Below are the code and all the weights of a small trained network. Each question names an input and a class and asks about switching units off, where a switched-off unit gives its printed mean instead of its output.

import numpy as np


def w(rows, s, z=0):
    codes = np.array(rows[::2]) - 128.0
    scale = np.full(codes.shape[1], s)
    scale[-1] = z or s
    return codes * scale


def norm(h):
    return h / np.sqrt((h * h).mean(-1, keepdims=True) + 1e-5)


def f(y):
    return np.maximum(y, 0)


def log_softmax(a):
    a = a - a.max(-1, keepdims=True)
    return a - np.log(np.exp(a).sum(-1, keepdims=True))


def net(x, mask):
    res = np.array(x, float).reshape(1, 2) / 4 @ E
    u = 0
    for l in range(4):
        y = f(norm(res) @ A[l][:, :-1].T + A[l][:, -1])
        res = res + np.where(mask[u : u + 8], y, B[l][:, -1]) @ B[l][:, :-1]
        u += 8
    return log_softmax(norm(res)[-1] @ U[:, :-1].T + U[:, -1])


A, B = {}, {}
E = w([
[161,50,102,67],'x0',
[109,136,107,2],'x1',
],0.0094)
A[0] = w([
[191,85,153,148,89],'0.n0',
[111,254,162,147,105],'0.n1',
[99,154,124,55,66],'0.n2',
[78,153,171,165,29],'0.n3',
[64,168,165,140,111],'0.n4',
[150,72,104,177,1],'0.n5',
[142,17,148,137,94],'0.n6',
[105,169,123,141,93],'0.n7',
],0.0089,0.0041)
B[0] = w([
[114,78,90,149,177],'0.n0',
[1,53,177,175,254],'0.n1',
[182,104,158,71,203],'0.n2',
[153,151,158,217,168],'0.n3',
[115,118,122,169,197],'0.n4',
[140,158,133,104,160],'0.n5',
[126,62,68,120,212],'0.n6',
[109,232,109,137,164],'0.n7',
],0.0087,0.0049)
A[1] = w([
[58,239,140,219,2],'1.n0',
[190,99,160,112,142],'1.n1',
[101,128,242,104,109],'1.n2',
[203,149,38,68,100],'1.n3',
[97,161,211,102,88],'1.n4',
[178,119,91,182,125],'1.n5',
[244,103,107,47,35],'1.n6',
[219,180,103,254,192],'1.n7',
],0.0096,0.0039)
B[1] = w([
[109,104,197,193,254],'1.n0',
[118,190,238,137,182],'1.n1',
[63,108,45,143,196],'1.n2',
[133,98,142,19,220],'1.n3',
[38,248,1,103,178],'1.n4',
[158,151,26,157,186],'1.n5',
[140,129,202,29,238],'1.n6',
[76,226,81,64,247],'1.n7',
],0.0065,0.005)
A[2] = w([
[239,78,102,184,241],'2.n0',
[167,88,112,60,24],'2.n1',
[159,63,154,73,104],'2.n2',
[117,110,25,187,187],'2.n3',
[211,19,160,1,82],'2.n4',
[64,178,72,12,20],'2.n5',
[133,199,238,59,158],'2.n6',
[145,238,230,49,255],'2.n7',
],0.0097,0.003)
B[2] = w([
[119,236,67,122,164],'2.n0',
[187,121,139,161,178],'2.n1',
[152,37,158,202,187],'2.n2',
[163,94,145,10,196],'2.n3',
[168,74,133,159,254],'2.n4',
[138,120,92,91,192],'2.n5',
[120,35,107,53,176],'2.n6',
[149,2,94,41,191],'2.n7',
],0.0085,0.0094)
A[3] = w([
[68,152,189,100,129],'3.n0',
[185,50,104,119,254],'3.n1',
[30,142,127,35,105],'3.n2',
[63,161,234,232,55],'3.n3',
[176,115,122,11,118],'3.n4',
[142,38,204,217,182],'3.n5',
[175,180,60,140,153],'3.n6',
[73,125,195,219,59],'3.n7',
],0.012,0.0038)
B[3] = w([
[136,54,113,138,171],'3.n0',
[125,173,148,203,255],'3.n1',
[189,178,94,144,190],'3.n2',
[71,134,166,151,227],'3.n3',
[86,113,171,162,237],'3.n4',
[93,249,107,81,210],'3.n5',
[134,146,218,85,156],'3.n6',
[70,63,166,164,204],'3.n7',
],0.011,0.0099)
U = w([
[149,24,149,103,195],'0',
[48,151,24,87,105],'1',
[195,130,164,238,143],'2',
[143,231,174,103,149],'3',
[119,137,105,140,1],'4',
[95,105,106,93,49],'5',
[4,142,157,198,197],'6',
],0.023,0.0095)

Each question gives the input, the list of numbers given to net, and the class t.
The units are the neurons (one row each of A and B). Each row of codes is followed by its name. A weight is (code - 128) times the scale printed after its matrix; where a second scale follows, it is the last column's (A, B and U).
mask holds one flag per neuron, layer by layer. A switched-off neuron (its flag False) gives its mean, the last column of its row in B, instead of its output. The means were averaged over made-up inputs and are rounded, as every weight is.
A unit's drop is (log p(t) with every unit on - log p(t) with that unit switched off) / (log p(t) with every unit on - log p(t) with every unit switched off).
unit that matters most: the unit with the biggest drop
k most important neurons: the k neurons with the biggest drops, biggest first
k most important neurons of layer l: the k neurons of layer l with the biggest drops, biggest first
drop of u: that unit's drop, to one decimal
input [-4,8], class 1: most important neuron => [1.n4]
input [5,-5], class 2: 2 most important neurons of layer 3 => [3.n5, 3.n1]
input [7,-8], class 3: 2 most important neurons => [2.n0, 0.n1]
input [0,-8], class 3: 4 most important neurons => [0.n1, 1.n5, 2.n3, 3.n6]
input [7,0], class 2: 2 most important neurons => [3.n1, 0.n6]
input [2,-2], class 2: 3 most important neurons => [0.n6, 3.n1, 0.n1]
input [4,-5], class 3: 4 most important neurons => [2.n0, 0.n1, 0.n2, 3.n6]
input [3,-1], class 2: 2 most important neurons => [0.n1, 3.n1]
input [-7,6], class 1: 3 most important neurons of layer 3 => [3.n1, 3.n4, 3.n2]
input [-1,3], class 0: 2 most important neurons => [0.n2, 0.n1]
input [8,0], class 2: 2 most important neurons of layer 0 => [0.n6, 0.n2]
input [4,-4], class 2: 4 most important neurons => [0.n6, 3.n1, 3.n5, 0.n1]
input [-3,3], class 1: 2 most important neurons => [0.n2, 1.n4]
input [2,-8], class 3: unit that matters most => 3.n6
input [7,-7], class 2: 4 most important neurons => [0.n6, 3.n5, 3.n1, 0.n3]
input [0,-3], class 3: drop of 0.n1 => 0.6
input [2,-3], class 3: drop of 0.n1 => 0.6
input [-2,2], class 1: drop of 0.n2 => 0.7
